Below are the code and all the weights of a small trained network. Each question names an input and a target symbol and asks about switching units off, where a switched-off unit gives its printed mean instead of its output.

import numpy as np


def w(rows, s, z=0):
    codes = np.array(rows[::2]) - 128.0
    scale = np.full(codes.shape[1], s)
    scale[-1] = z or s
    return codes * scale


def f(y):
    return y / 2 * (1 + np.tanh(0.7978845608 * (y + 0.044715 * y**3)))


def softmax(a):
    e = np.exp(a - a.max(-1, keepdims=True))
    return e / e.sum(-1, keepdims=True)


def log_softmax(a):
    a = a - a.max(-1, keepdims=True)
    return a - np.log(np.exp(a).sum(-1, keepdims=True))


def net(x, mask):
    ids = ['ΔΘΠΩαβγεζηλτφψ'.index(c) for c in x.split()]
    T = len(ids)
    res = E[ids] + P[:T]
    u = 0
    for l in range(2):
        r = res
        for j in range(3):
            rows = slice(2 * j, 2 * j + 2)
            q, k, v = (r @ M[l][rows].T for M in (Q, K, V))
            z = softmax(np.where(np.tri(T) > 0, q @ k.T / 2**0.5, -1e9)) @ v
            o = O[l][rows]
            res = res + np.where(mask[u + j], z, o[:, -1]) @ o[:, :-1]
        u += 3
        y = f(res @ A[l][:, :-1].T + A[l][:, -1])
        res = res + np.where(mask[u : u + 8], y, B[l][:, -1]) @ B[l][:, :-1]
        u += 8
    return log_softmax(res[-1] @ U[:, :-1].T + U[:, -1])


Q, K, V, O, A, B = {}, {}, {}, {}, {}, {}
E = w([
[181,132,87,51,119,102,126,197,101,119],'Δ',
[157,174,135,143,154,137,126,192,193,95],'Θ',
[191,160,76,72,142,118,151,81,123,157],'Π',
[172,142,142,98,138,166,171,130,173,126],'Ω',
[126,125,161,141,102,128,153,163,106,164],'α',
[148,162,136,153,137,43,135,75,142,115],'β',
[75,142,156,121,76,122,135,199,177,59],'γ',
[83,100,127,72,138,143,167,109,127,107],'ε',
[142,151,79,149,57,131,120,136,173,107],'ζ',
[187,186,152,176,104,133,54,148,124,156],'η',
[124,91,212,152,51,2,109,168,103,145],'λ',
[140,97,98,9,150,217,92,236,178,100],'τ',
[134,147,116,157,103,132,170,85,145,185],'φ',
[140,100,205,157,54,113,69,98,98,137],'ψ',
],0.021)
P = w([
[137,71,157,232,126,176,195,125,109,131],'0',
[155,107,152,79,154,77,56,111,206,115],'1',
[120,118,198,118,201,71,110,112,198,174],'2',
[126,115,151,119,168,77,82,100,150,139],'3',
[147,130,157,107,134,81,123,91,162,111],'4',
[129,141,170,118,140,76,142,91,142,125],'5',
[152,156,152,111,75,49,153,91,142,83],'6',
[158,156,182,117,104,50,194,68,157,114],'7',
[132,175,205,153,116,68,223,87,119,124],'8',
[152,142,198,219,91,104,254,90,108,156],'9',
[184,145,194,80,114,58,91,101,132,118],'10',
[184,140,207,84,152,123,183,115,180,123],'11',
],0.0086)
Q[0] = w([
[196,173,206,101,129,72,153,117,212,130],'L0H1',
[167,94,95,104,53,135,112,110,129,144],'L0H1',
[136,153,203,86,66,101,129,155,183,149],'L0H2',
[95,55,30,183,77,171,78,85,171,112],'L0H2',
[154,152,115,1,149,127,94,136,78,156],'L0H3',
[211,138,185,81,63,75,123,113,222,198],'L0H3',
],0.0078)
K[0] = w([
[126,174,95,162,90,143,184,164,75,133],'L0H1',
[118,132,131,115,120,143,207,90,139,101],'L0H1',
[70,178,68,168,115,254,168,85,85,165],'L0H2',
[168,104,177,124,194,68,108,176,142,141],'L0H2',
[109,130,162,94,163,120,114,173,88,102],'L0H3',
[69,85,132,130,110,225,196,153,97,61],'L0H3',
],0.0076)
V[0] = w([
[100,204,87,105,126,127,70,236,31,224],'L0H1',
[207,110,25,77,36,158,99,4,199,109],'L0H1',
[108,111,127,9,169,129,111,104,103,53],'L0H2',
[224,183,224,103,188,161,72,147,192,60],'L0H2',
[113,41,213,77,90,203,177,172,146,124],'L0H3',
[213,178,120,126,145,86,175,20,174,254],'L0H3',
],0.0065)
O[0] = w([
[166,135,136,131,172,116,106,133,208,254,12],'L0H1',
[100,132,82,172,213,220,96,124,66,163,145],'L0H1',
[121,25,152,155,167,140,149,196,120,145,42],'L0H2',
[140,189,179,125,145,137,129,162,56,90,186],'L0H2',
[94,126,129,73,123,193,182,139,67,94,254],'L0H3',
[160,144,118,39,120,112,88,96,104,92,179],'L0H3',
],0.0098,0.0067)
A[0] = w([
[222,174,76,98,229,165,197,148,183,72,98],'L0N1',
[151,133,67,42,189,135,135,199,121,145,126],'L0N2',
[195,212,188,173,203,136,85,208,235,49,37],'L0N3',
[121,65,72,63,225,133,104,81,89,163,142],'L0N4',
[68,174,200,157,194,56,116,88,144,131,141],'L0N5',
[196,145,158,90,38,200,82,228,98,223,224],'L0N6',
[124,175,75,123,87,119,94,180,27,104,252],'L0N7',
[203,162,102,2,103,148,81,116,123,78,105],'L0N8',
],0.0053,0.0029)
B[0] = w([
[107,72,93,157,105,108,86,197,25,103,196],'L0N1',
[139,182,182,250,115,98,184,110,56,254,147],'L0N2',
[180,93,147,78,83,84,159,142,95,140,140],'L0N3',
[91,17,132,184,125,170,124,231,172,108,124],'L0N4',
[176,164,52,205,146,176,159,137,171,150,149],'L0N5',
[36,128,142,162,126,83,241,31,116,140,160],'L0N6',
[203,108,142,127,236,156,210,158,186,229,224],'L0N7',
[55,167,160,130,172,145,140,104,104,204,254],'L0N8',
],0.0054,0.0095)
Q[1] = w([
[232,31,77,213,126,162,31,117,156,94],'L1H1',
[220,48,78,116,63,73,139,148,77,128],'L1H1',
[1,179,140,62,164,111,226,71,57,119],'L1H2',
[108,58,146,242,209,166,43,211,255,206],'L1H2',
[143,100,67,100,135,98,17,160,36,122],'L1H3',
[78,94,156,204,87,106,70,149,121,142],'L1H3',
],0.0062)
K[1] = w([
[62,41,114,42,193,136,131,164,232,171],'L1H1',
[114,88,52,80,98,232,179,96,155,177],'L1H1',
[196,204,99,131,62,68,145,117,176,108],'L1H2',
[28,166,147,118,125,179,59,80,154,146],'L1H2',
[118,106,184,47,232,109,90,109,198,178],'L1H3',
[180,191,32,135,190,138,104,141,253,144],'L1H3',
],0.0056)
V[1] = w([
[166,29,144,20,82,233,125,88,128,163],'L1H1',
[133,100,198,149,51,180,75,98,127,232],'L1H1',
[185,48,136,101,90,138,155,155,144,190],'L1H2',
[177,135,121,174,70,147,138,236,114,146],'L1H2',
[69,104,130,194,198,94,133,77,126,255],'L1H3',
[170,68,146,156,76,80,81,114,51,102],'L1H3',
],0.0068)
O[1] = w([
[61,181,141,170,234,104,160,92,104,145,84],'L1H1',
[88,244,108,185,122,142,184,138,62,147,83],'L1H1',
[121,132,48,25,161,3,191,145,160,144,5],'L1H2',
[61,176,101,100,193,163,65,221,113,152,48],'L1H2',
[189,73,61,254,128,139,236,154,68,166,1],'L1H3',
[94,122,94,207,66,13,94,90,9,120,150],'L1H3',
],0.0079,0.0061)
A[1] = w([
[84,108,93,130,58,105,73,234,224,94,128],'L1N1',
[138,142,156,94,101,155,86,125,49,166,135],'L1N2',
[123,143,75,136,117,253,107,88,119,118,198],'L1N3',
[120,85,112,159,120,171,109,224,117,146,62],'L1N4',
[145,70,121,104,96,138,86,146,123,159,187],'L1N5',
[143,180,1,79,124,215,127,71,141,79,232],'L1N6',
[164,100,195,120,79,213,81,135,53,158,208],'L1N7',
[103,173,147,119,164,178,111,111,134,109,2],'L1N8',
],0.0058,0.0043)
B[1] = w([
[150,53,71,123,142,209,105,115,129,157,130],'L1N1',
[206,122,132,144,97,87,69,93,151,48,193],'L1N2',
[112,93,222,188,175,66,7,48,127,174,189],'L1N3',
[197,106,204,154,42,84,81,76,173,105,133],'L1N4',
[93,164,73,108,191,167,161,22,99,10,136],'L1N5',
[144,2,238,203,126,109,86,145,173,198,181],'L1N6',
[145,182,46,190,163,58,230,165,158,145,251],'L1N7',
[206,168,106,88,81,134,180,182,104,190,148],'L1N8',
],0.0067,0.013)
U = w([
[198,91,46,87,159,64,173,148,136,187,131],'Δ',
[167,154,105,141,128,103,20,250,170,94,105],'Θ',
[159,64,44,134,201,101,120,109,98,151,175],'Π',
[172,139,228,91,193,119,140,134,123,96,164],'Ω',
[98,167,79,57,82,134,254,56,243,155,111],'α',
[197,82,76,173,139,60,132,142,206,29,207],'β',
[59,152,120,155,67,184,95,178,222,79,94],'γ',
[7,57,75,145,199,84,152,96,181,43,146],'ε',
[112,125,102,205,139,131,27,179,200,145,217],'ζ',
[233,193,130,133,35,167,90,195,144,212,1],'η',
[121,35,144,81,64,26,98,190,77,152,101],'λ',
[91,117,131,204,150,131,182,208,217,88,137],'τ',
[116,77,139,97,52,191,115,44,126,234,118],'φ',
[47,198,111,213,111,135,91,132,92,51,158],'ψ',
],0.0041,0.003)

Each question gives the input, a string of symbols that net reads in full, and the target symbol t.
The units are the heads (2 rows each of Q, K, V and O) and the neurons (one row each of A and B). Each row of codes is followed by its name. A weight is (code - 128) times the scale printed after its matrix; where a second scale follows, it is the last column's (O, A, B and U).
mask holds one flag per unit, layer by layer, with each layer's heads first. A switched-off unit (its flag False) gives its mean, the last column of its rows in O or B, instead of its output. The means were averaged over made-up inputs and are rounded, as every weight is.
A unit's drop is (log p(t) with every unit on - log p(t) with that unit switched off) / (log p(t) with every unit on - log p(t) with every unit switched off).
The circuit of an input: a set's keep is (log p(t) with only the set's units on - log p(t) with every unit switched off) / (log p(t) with every unit on - log p(t) with every unit switched off). Starting from the 12 units with the biggest drops (on a tie, the unit counted first), units are removed one at a time, each time the one whose removal leaves the highest keep (on an exact tie, the one counted first), for as long as the keep stays at least 0.8.
units of the circuit, in order: the units of the circuit, biggest drop first
most important unit: the unit with the biggest drop
k most important neurons: the k neurons with the biggest drops, biggest first
k most important neurons of layer l: the k neurons of layer l with the biggest drops, biggest first
which heads matter: for each layer, one digit per head in row order, 1 if its drop is at least 0.15 and else 0, layers parted by /
input β φ ψ, target β: most important neuron of layer 1 => [L1N7]
input β ε γ β γ, target β: which heads matter => 001 / 100
input Π ψ Ω Ω Ω Ω Π Π, target Π: which heads matter => 100 / 001
input Θ Ω λ, target Θ: which heads matter => 011 / 011
input η Θ α, target η: units of the circuit, in order => [L0H2, L1H1, L0H1]
input α Ω β, target α: units of the circuit, in order => [L0H1, L0H2, L1H2]
input β ψ Ω τ, target β: 3 most important neurons => [L1N7, L1N4, L1N5]
input ψ τ ψ Ω λ Ω, target ψ: units of the circuit, in order => [L1H1, L1H3]
input α Ω α φ Ω Ω, target α: units of the circuit, in order => [L0H1, L1H2]
input τ ζ Θ, target τ: 3 most important neurons of layer 0 => [L0N6, L0N2, L0N3]
input τ γ λ, target τ: units of the circuit, in order => [L0H3, L1H3]
input Δ ψ Ω, target Δ: units of the circuit, in order => [L0H1, L1H3, L1H2]
input β β Ω Π, target β: 3 most important neurons of layer 1 => [L1N7, L1N2, L1N5]
input τ Δ β, target τ: which heads matter => 011 / 001
input ψ β Ω Ω φ ψ Θ ψ α, target ψ: which heads matter => 000 / 101
input φ Ω Ω, target φ: most important neuron of layer 0 => [L0N8]
input β Ω Δ, target β: 3 most important neurons => [L1N7, L1N5, L1N2]
input τ β τ, target τ: 2 most important neurons of layer 0 => [L0N2, L0N6]
input α η λ, target α: units of the circuit, in order => [L0H2, L0H1, L1H2, L1H1]
input Θ Ω β, target Θ: most important unit => L1H2
input Ω Ω Π Ω β τ β β β γ, target β: which heads matter => 000 / 100
input Ω Ω Ω Ω ψ β Ω Ω β Ω Ω ζ, target Ω: 3 most important neurons of layer 0 => [L0N7, L0N1, L0N2]
input β Ω λ, target β: which heads matter => 001 / 100
input α ψ β η Ω β α, target α: 2 most important neurons of layer 1 => [L1N3, L1N6]
input ζ ψ φ, target ζ: which heads matter => 101 / 000
input Θ ψ ψ ψ Ω Ω Θ, target Θ: which heads matter => 011 / 010
input β Δ Ω ψ β ψ β Ω β, target β: most important neuron => [L0N8]
input α φ ψ, target α: 2 most important neurons of layer 1 => [L1N3, L1N6]
input φ φ Ω, target φ: 2 most important neurons of layer 1 => [L1N7, L1N6]
input β Ω η, target β: 2 most important neurons of layer 1 => [L1N7, L1N2]
